Below is a small trained network, with its code and all its weights. Each question gives an input and a target symbol and asks what happens when units are switched off, that is, made to give their printed mean instead of their output.

import numpy as np


def w(rows, s, z=0):
    codes = np.array(rows[::2]) - 128.0
    scale = np.full(codes.shape[1], s)
    scale[-1] = z or s
    return codes * scale


def f(y):
    return y / 2 * (1 + np.tanh(0.7978845608 * (y + 0.044715 * y**3)))


def softmax(a):
    e = np.exp(a - a.max(-1, keepdims=True))
    return e / e.sum(-1, keepdims=True)


def log_softmax(a):
    a = a - a.max(-1, keepdims=True)
    return a - np.log(np.exp(a).sum(-1, keepdims=True))


def net(x, mask):
    ids = ['ΛΠεζθμ'.index(c) for c in x.split()]
    T = len(ids)
    res = E[ids] + P[:T]
    r = res
    for j in range(2):
        rows = slice(4 * j, 4 * j + 4)
        q, k, v = (r @ M[0][rows].T for M in (Q, K, V))
        z = softmax(np.where(np.tri(T) > 0, q @ k.T / 4**0.5, -1e9)) @ v
        o = O[0][rows]
        res = res + np.where(mask[j], z, o[:, -1]) @ o[:, :-1]
    y = f(res @ A[0][:, :-1].T + A[0][:, -1])
    res = res + np.where(mask[2:18], y, B[0][:, -1]) @ B[0][:, :-1]
    return log_softmax(res[-1] @ U[:, :-1].T + U[:, -1])


Q, K, V, O, A, B = {}, {}, {}, {}, {}, {}
E = w([
[51,79,97],'Λ',
[152,13,120],'Π',
[98,79,30],'ε',
[216,63,2],'ζ',
[21,110,164],'θ',
[15,220,75],'μ',
],0.012)
P = w([
[64,2,122],'0',
[85,12,130],'1',
[99,24,128],'2',
[108,37,134],'3',
[117,53,134],'4',
[111,69,138],'5',
[123,83,135],'6',
[129,100,137],'7',
[133,113,134],'8',
[134,128,140],'9',
[145,147,139],'10',
[158,165,139],'11',
[159,173,143],'12',
[153,160,140],'13',
],0.006)
Q[0] = w([
[120,115,119],'h1',
[193,206,142],'h1',
[151,113,162],'h1',
[156,156,176],'h1',
[91,64,79],'h2',
[184,237,184],'h2',
[114,130,212],'h2',
[190,251,206],'h2',
],0.032)
K[0] = w([
[134,140,133],'h1',
[66,74,45],'h1',
[108,78,149],'h1',
[107,70,133],'h1',
[146,198,121],'h2',
[108,25,136],'h2',
[102,79,51],'h2',
[102,1,129],'h2',
],0.028)
V[0] = w([
[204,71,98],'h1',
[99,148,143],'h1',
[78,157,20],'h1',
[90,154,101],'h1',
[142,125,90],'h2',
[152,93,2],'h2',
[105,154,226],'h2',
[85,130,249],'h2',
],0.0086)
O[0] = w([
[166,90,205,93],'h1',
[113,141,99,140],'h1',
[171,254,106,254],'h1',
[135,184,103,179],'h1',
[141,138,150,145],'h2',
[202,172,190,234],'h2',
[71,90,71,54],'h2',
[66,72,51,75],'h2',
],0.011,0.0044)
A[0] = w([
[115,156,123,69],'n1',
[119,122,136,155],'n2',
[139,114,100,74],'n3',
[184,68,100,142],'n4',
[21,189,177,154],'n5',
[136,128,123,62],'n6',
[125,151,171,160],'n7',
[142,176,98,135],'n8',
[92,82,146,79],'n9',
[6,179,180,10],'n10',
[64,167,215,49],'n11',
[123,126,133,151],'n12',
[145,106,88,69],'n13',
[180,146,115,2],'n14',
[137,117,101,87],'n15',
[124,95,123,127],'n16',
],0.019,0.0086)
B[0] = w([
[117,178,144,157],'n1',
[120,115,149,135],'n2',
[109,168,126,130],'n3',
[136,127,74,204],'n4',
[29,117,81,253],'n5',
[130,162,40,115],'n6',
[131,126,195,204],'n7',
[158,110,191,254],'n8',
[171,107,92,159],'n9',
[231,188,133,193],'n10',
[137,130,2,167],'n11',
[126,117,143,135],'n12',
[114,183,133,141],'n13',
[103,144,21,171],'n14',
[115,164,126,133],'n15',
[89,110,122,150],'n16',
],0.028,0.011)
U = w([
[2,116,132,193],'Λ',
[88,88,86,193],'Π',
[129,141,158,252],'ε',
[142,184,61,8],'ζ',
[24,159,38,14],'θ',
[59,207,102,129],'μ',
],0.0057,0.0032)

Each question gives the input, a string of symbols that net reads in full, and the target symbol t.
The units are the heads (4 rows each of Q, K, V and O) and the neurons (one row each of A and B). Each row of codes is followed by its name. A weight is (code - 128) times the scale printed after its matrix; where a second scale follows, it is the last column's (O, A, B and U).
mask holds one flag per unit, heads first, then neurons. A switched-off unit (its flag False) gives its mean, the last column of its rows in O or B, instead of its output. The means were averaged over made-up inputs and are rounded, as every weight is.
A unit's drop is (log p(t) with every unit on - log p(t) with that unit switched off) / (log p(t) with every unit on - log p(t) with every unit switched off).
The circuit of an input: a set's keep is (log p(t) with only the set's units on - log p(t) with every unit switched off) / (log p(t) with every unit on - log p(t) with every unit switched off). Starting from the 12 units with the biggest drops (on a tie, the unit counted first), units are removed one at a time, each time the one whose removal leaves the highest keep (on an exact tie, the one counted first), for as long as the keep stays at least 0.8.
units of the circuit, in order: the units of the circuit, biggest drop first
k most important neurons: the k neurons with the biggest drops, biggest first
which heads matter: for each layer, one digit per head in row order, 1 if its drop is at least 0.15 and else 0, layers parted by /
drop when u is switched off: that unit's drop, to one decimal
input ε Λ θ ζ, target θ: units of the circuit, in order => h2, n8
input ε Π ε, target ε: units of the circuit, in order => h2, n5
input μ Λ ζ ζ ζ μ ζ ε Λ Π μ Π Λ, target Λ: 2 most important neurons => n5, n11
input ζ θ Λ ζ, target θ: 3 most important neurons => n8, n10, n4
input ε Λ Λ, target ε: units of the circuit, in order => n5, n14
input ε Π ζ θ Λ Π, target θ: which heads matter => 01
input Λ ε Λ Λ ζ ε Π Λ, target ε: 3 most important neurons => n5, n7, n14
input Λ Π Π ε θ, target θ: units of the circuit, in order => n5, n11
input ζ ζ Π, target ζ: 3 most important neurons => n11, n14, n5
input Π Π ε ε ε Λ ε θ Λ Π ζ Π, target ζ: 3 most important neurons => n14, n11, n5
input ζ Λ ζ θ Λ ε θ θ Π Π θ Λ Π, target θ: units of the circuit, in order => h2, n8
input μ Π Π Π θ ε Λ Λ Π, target Π: 3 most important neurons => n5, n10, n4
input Π ζ Λ Λ, target ζ: units of the circuit, in order => n11, h2
input θ Π ε Π Π, target ε: 4 most important neurons => n5, n14, n11, n7
input μ θ Π Π, target Π: which heads matter => 10
input Λ Λ Λ ε ε Λ Π, target ε: 3 most important neurons => n5, n7, n14
input μ Λ θ Π Λ ε Λ, target Λ: 2 most important neurons => n10, n11
input θ ζ ε θ Π Λ Π Λ Λ ζ Π θ μ θ, target θ: 3 most important neurons => n5, n11, n8
input Π Π Π Λ, target Π: drop when n16 is switched off => 0.0
input Λ ε Λ Π Λ, target Π: drop when n9 is switched off => 0.2
input θ θ Λ Λ, target θ: drop when n8 is switched off => 0.4
input Λ Λ θ ε Λ ζ ζ ε Λ, target ζ: drop when n11 is switched off => 2.4
